Here is a tiny trained network, its code and every weight. The questions are about switching its units off for an input and a class, where a switched-off unit gives its printed mean instead of its output.

import numpy as np


def w(rows, s, z=0):
    codes = np.array(rows[::2]) - 128.0
    scale = np.full(codes.shape[1], s)
    scale[-1] = z or s
    return codes * scale


def f(y):
    return np.maximum(y, 0)


def log_softmax(a):
    a = a - a.max(-1, keepdims=True)
    return a - np.log(np.exp(a).sum(-1, keepdims=True))


def net(x, mask):
    res = np.array(x, float).reshape(1, 4) / 4 @ E
    y = f(res @ A[0][:, :-1].T + A[0][:, -1])
    res = res + np.where(mask, y, B[0][:, -1]) @ B[0][:, :-1]
    return log_softmax(res[-1] @ U[:, :-1].T + U[:, -1])


A, B = {}, {}
E = w([
[166,100,104,145,128,129,110,107,117,129],'x0',
[161,70,207,209,46,87,118,181,189,115],'x1',
[89,145,97,51,92,148,84,142,122,115],'x2',
[141,166,137,130,141,67,51,140,131,248],'x3',
],0.016)
A[0] = w([
[115,205,96,151,95,154,84,47,95,201,174],'n1',
[91,155,102,126,156,55,111,129,106,194,138],'n2',
[150,156,156,153,71,2,57,148,146,177,106],'n3',
[118,44,205,177,17,75,130,232,185,103,193],'n4',
[144,194,94,97,224,56,116,95,77,183,166],'n5',
[135,108,160,145,212,220,148,95,121,101,244],'n6',
[125,83,192,159,54,97,93,163,187,10,176],'n7',
[138,127,188,143,59,89,87,199,168,198,94],'n8',
[155,120,103,140,39,117,184,143,163,27,148],'n9',
[100,199,98,87,196,108,130,183,23,177,245],'n10',
[60,117,90,135,223,170,171,79,47,38,252],'n11',
],0.008,0.0047)
B[0] = w([
[182,127,146,103,104,84,212,84,106,108,180],'n1',
[178,118,138,174,173,70,137,111,18,156,177],'n2',
[124,84,64,134,168,105,82,101,125,229,202],'n3',
[174,2,100,94,102,146,112,99,95,145,251],'n4',
[193,246,204,46,163,141,200,33,115,145,201],'n5',
[117,105,53,78,134,153,194,96,180,38,178],'n6',
[199,4,163,92,28,164,133,158,104,161,219],'n7',
[125,112,74,163,63,66,4,102,163,190,197],'n8',
[184,114,209,145,75,185,245,194,74,45,191],'n9',
[156,116,97,67,174,108,169,67,89,103,206],'n10',
[17,59,53,64,113,184,183,110,201,76,210],'n11',
],0.0083,0.022)
U = w([
[29,94,47,64,163,190,174,78,206,58,255],'0',
[89,197,145,137,179,197,30,168,200,150,60],'1',
[66,146,169,197,126,141,100,137,154,125,22],'2',
[212,67,254,91,85,197,170,192,73,94,137],'3',
[209,195,191,79,188,88,190,48,42,134,162],'4',
[104,233,187,224,126,143,94,199,134,110,37],'5',
[104,124,220,151,178,136,97,176,193,104,22],'6',
[135,85,45,128,121,83,35,111,152,223,65],'7',
],0.0084,0.0032)

Each question gives the input, the list of numbers given to net, and the class t.
The units are the neurons (one row each of A and B). Each row of codes is followed by its name. A weight is (code - 128) times the scale printed after its matrix; where a second scale follows, it is the last column's (A, B and U).
mask holds one flag per neuron, in row order. A switched-off neuron (its flag False) gives its mean, the last column of its row in B, instead of its output. The means were averaged over made-up inputs and are rounded, as every weight is.
A unit's drop is (log p(t) with every unit on - log p(t) with that unit switched off) / (log p(t) with every unit on - log p(t) with every unit switched off).
The circuit of an input: a set's keep is (log p(t) with only the set's units on - log p(t) with every unit switched off) / (log p(t) with every unit on - log p(t) with every unit switched off). Starting from all 11 units, units are removed one at a time, each time the one whose removal leaves the highest keep (on an exact tie, the one counted first), for as long as the keep stays at least 0.8.
units of the circuit, in order: the units of the circuit, biggest drop first
top k neurons: the k neurons with the biggest drops, biggest first
drop when u is switched off: that unit's drop, to one decimal
input [-5,4,5,1], class 7: units of the circuit, in order	n8
input [2,6,0,1], class 7: top 2 neurons	n8, n3
input [4,-5,5,1], class 4: top 2 neurons	n5, n1
input [4,6,-3,1], class 7: top 2 neurons	n8, n3
input [4,0,-7,-7], class 0: top 2 neurons	n11, n6
input [0,-1,5,1], class 4: top 2 neurons	n11, n6
input [1,-5,4,1], class 4: top 2 neurons	n5, n1
input [-6,0,-5,-1], class 0: top 2 neurons	n7, n9
input [-8,0,0,7], class 4: drop when n4 is switched off	0.1
input [6,-3,-2,-2], class 0: drop when n4 is switched off	0.0
input [-7,1,5,3], class 7: drop when n9 is switched off	0.1
